Here is a tiny trained network, its code and every weight. The questions are about switching its units off for an input and a class, where a switched-off unit gives its printed mean instead of its output.

import numpy as np


def w(rows, s, z=0):
    codes = np.array(rows[::2]) - 128.0
    scale = np.full(codes.shape[1], s)
    scale[-1] = z or s
    return codes * scale


def norm(h):
    return h / np.sqrt((h * h).mean(-1, keepdims=True) + 1e-5)


def f(y):
    return y / 2 * (1 + np.tanh(0.7978845608 * (y + 0.044715 * y**3)))


def log_softmax(a):
    a = a - a.max(-1, keepdims=True)
    return a - np.log(np.exp(a).sum(-1, keepdims=True))


def net(x, mask):
    res = np.array(x, float).reshape(1, 5) / 4 @ E
    u = 0
    for l in range(3):
        y = f(norm(res) @ A[l][:, :-1].T + A[l][:, -1])
        res = res + np.where(mask[u : u + 6], y, B[l][:, -1]) @ B[l][:, :-1]
        u += 6
    return log_softmax(norm(res)[-1] @ U[:, :-1].T + U[:, -1])


A, B = {}, {}
E = w([
[138,106,84,144,101,83,121],'x0',
[223,97,253,110,47,62,46],'x1',
[118,45,108,29,52,84,179],'x2',
[33,51,79,115,160,206,2],'x3',
[131,122,148,123,158,131,128],'x4',
],0.0063)
A[0] = w([
[149,181,44,185,186,106,250,169],'L0N0',
[70,35,193,65,61,109,2,241],'L0N1',
[95,73,88,82,170,125,187,254],'L0N2',
[68,89,120,60,43,125,247,185],'L0N3',
[56,88,32,146,203,156,42,192],'L0N4',
[234,112,147,30,131,84,174,186],'L0N5',
],0.0065,0.0028)
B[0] = w([
[188,194,125,2,116,156,40,222],'L0N0',
[223,45,122,123,37,169,239,253],'L0N1',
[91,82,38,52,115,150,162,192],'L0N2',
[68,135,154,123,226,100,232,199],'L0N3',
[51,125,119,172,137,190,106,240],'L0N4',
[99,217,108,145,183,89,191,188],'L0N5',
],0.0077,0.007)
A[1] = w([
[169,118,103,68,222,119,112,165],'L1N0',
[91,112,80,88,183,119,138,64],'L1N1',
[148,152,204,163,96,81,154,224],'L1N2',
[139,218,130,132,164,140,98,251],'L1N3',
[142,104,129,247,88,131,99,144],'L1N4',
[178,123,118,146,139,78,135,112],'L1N5',
],0.011,0.0028)
B[1] = w([
[106,138,217,109,44,104,183,198],'L1N0',
[41,148,169,173,96,113,166,202],'L1N1',
[139,153,92,254,190,105,50,230],'L1N2',
[185,50,89,66,69,111,51,254],'L1N3',
[102,48,247,138,136,93,77,194],'L1N4',
[99,252,155,159,179,186,114,153],'L1N5',
],0.008,0.0058)
A[2] = w([
[141,152,107,93,148,174,111,122],'L2N0',
[177,103,122,9,87,130,154,167],'L2N1',
[58,141,130,169,119,134,112,58],'L2N2',
[95,184,154,140,121,90,200,172],'L2N3',
[110,170,112,163,154,154,113,59],'L2N4',
[119,119,162,167,102,146,110,3],'L2N5',
],0.012,0.0033)
B[2] = w([
[132,103,131,127,70,56,108,149],'L2N0',
[171,186,72,88,82,81,134,254],'L2N1',
[125,149,95,165,100,193,73,153],'L2N2',
[86,119,180,155,254,120,159,189],'L2N3',
[160,129,97,152,155,139,77,139],'L2N4',
[98,109,227,97,114,183,112,140],'L2N5',
],0.0089,0.008)
U = w([
[235,134,76,33,85,113,139,254],'0',
[45,230,134,2,221,56,214,7],'1',
[56,95,99,128,154,213,39,131],'2',
[38,68,49,71,154,207,207,44],'3',
[207,194,184,196,212,67,12,75],'4',
[155,175,182,181,243,46,184,119],'5',
[177,19,212,168,120,181,75,90],'6',
],0.008,0.005)

Each question gives the input, the list of numbers given to net, and the class t.
The units are the neurons (one row each of A and B). Each row of codes is followed by its name. A weight is (code - 128) times the scale printed after its matrix; where a second scale follows, it is the last column's (A, B and U).
mask holds one flag per neuron, layer by layer. A switched-off neuron (its flag False) gives its mean, the last column of its row in B, instead of its output. The means were averaged over made-up inputs and are rounded, as every weight is.
A unit's drop is (log p(t) with every unit on - log p(t) with that unit switched off) / (log p(t) with every unit on - log p(t) with every unit switched off).
The circuit of an input: a set's keep is (log p(t) with only the set's units on - log p(t) with every unit switched off) / (log p(t) with every unit on - log p(t) with every unit switched off). Starting from the 12 units with the biggest drops (on a tie, the unit counted first), units are removed one at a time, each time the one whose removal leaves the highest keep (on an exact tie, the one counted first), for as long as the keep stays at least 0.8.
units of the circuit, in order: the units of the circuit, biggest drop first
top k neurons: the k neurons with the biggest drops, biggest first
top k neurons in layer l: the k neurons of layer l with the biggest drops, biggest first
input [-5,4,1,8,-8], class 0: units of the circuit, in order	(L0N1)
input [-3,2,-2,-2,0], class 4: units of the circuit, in order	(L1N2 L0N2)
input [8,-5,3,-3,0], class 1: units of the circuit, in order	(L0N3 L0N1)
input [-8,1,3,5,2], class 0: top 2 neurons	(L0N1 L2N1)
input [-7,2,1,-4,4], class 5: top 3 neurons in layer 0	(L0N5 L0N0 L0N4)
input [4,1,0,2,4], class 6: top 2 neurons	(L0N0 L0N4)
input [-3,-6,6,-4,-1], class 1: top 2 neurons in layer 0	(L0N3 L0N0)
input [7,2,0,2,7], class 6: top 4 neurons	(L0N0 L0N2 L1N4 L1N3)
input [1,7,6,-1,-7], class 5: top 2 neurons	(L0N5 L1N3)
input [7,6,-1,1,-3], class 6: top 2 neurons in layer 0	(L0N1 L0N0)
input [1,4,1,-5,6], class 5: top 4 neurons	(L0N5 L0N0 L0N4 L2N3)
input [1,1,-8,5,4], class 6: top 2 neurons	(L1N4 L0N2)
input [8,1,-4,-5,-5], class 4: top 2 neurons in layer 1	(L1N2 L1N5)
input [3,7,8,0,-8], class 5: top 3 neurons in layer 1	(L1N3 L1N2 L1N5)
input [-3,-6,7,0,-6], class 1: top neuron in layer 2	(L2N3)
input [-2,-4,-6,0,7], class 0: top 3 neurons	(L1N3 L0N0 L1N2)
input [4,-6,3,-2,7], class 1: top 2 neurons in layer 0	(L0N3 L0N0)
input [1,-7,-4,-5,-2], class 0: top 2 neurons	(L0N0 L1N3)
input [2,1,-4,3,6], class 6: top 2 neurons	(L1N4 L0N2)
input [3,1,-2,6,-7], class 6: top neuron in layer 1	(L1N4)
input [-5,7,3,7,3], class 0: top 2 neurons in layer 0	(L0N1 L0N4)
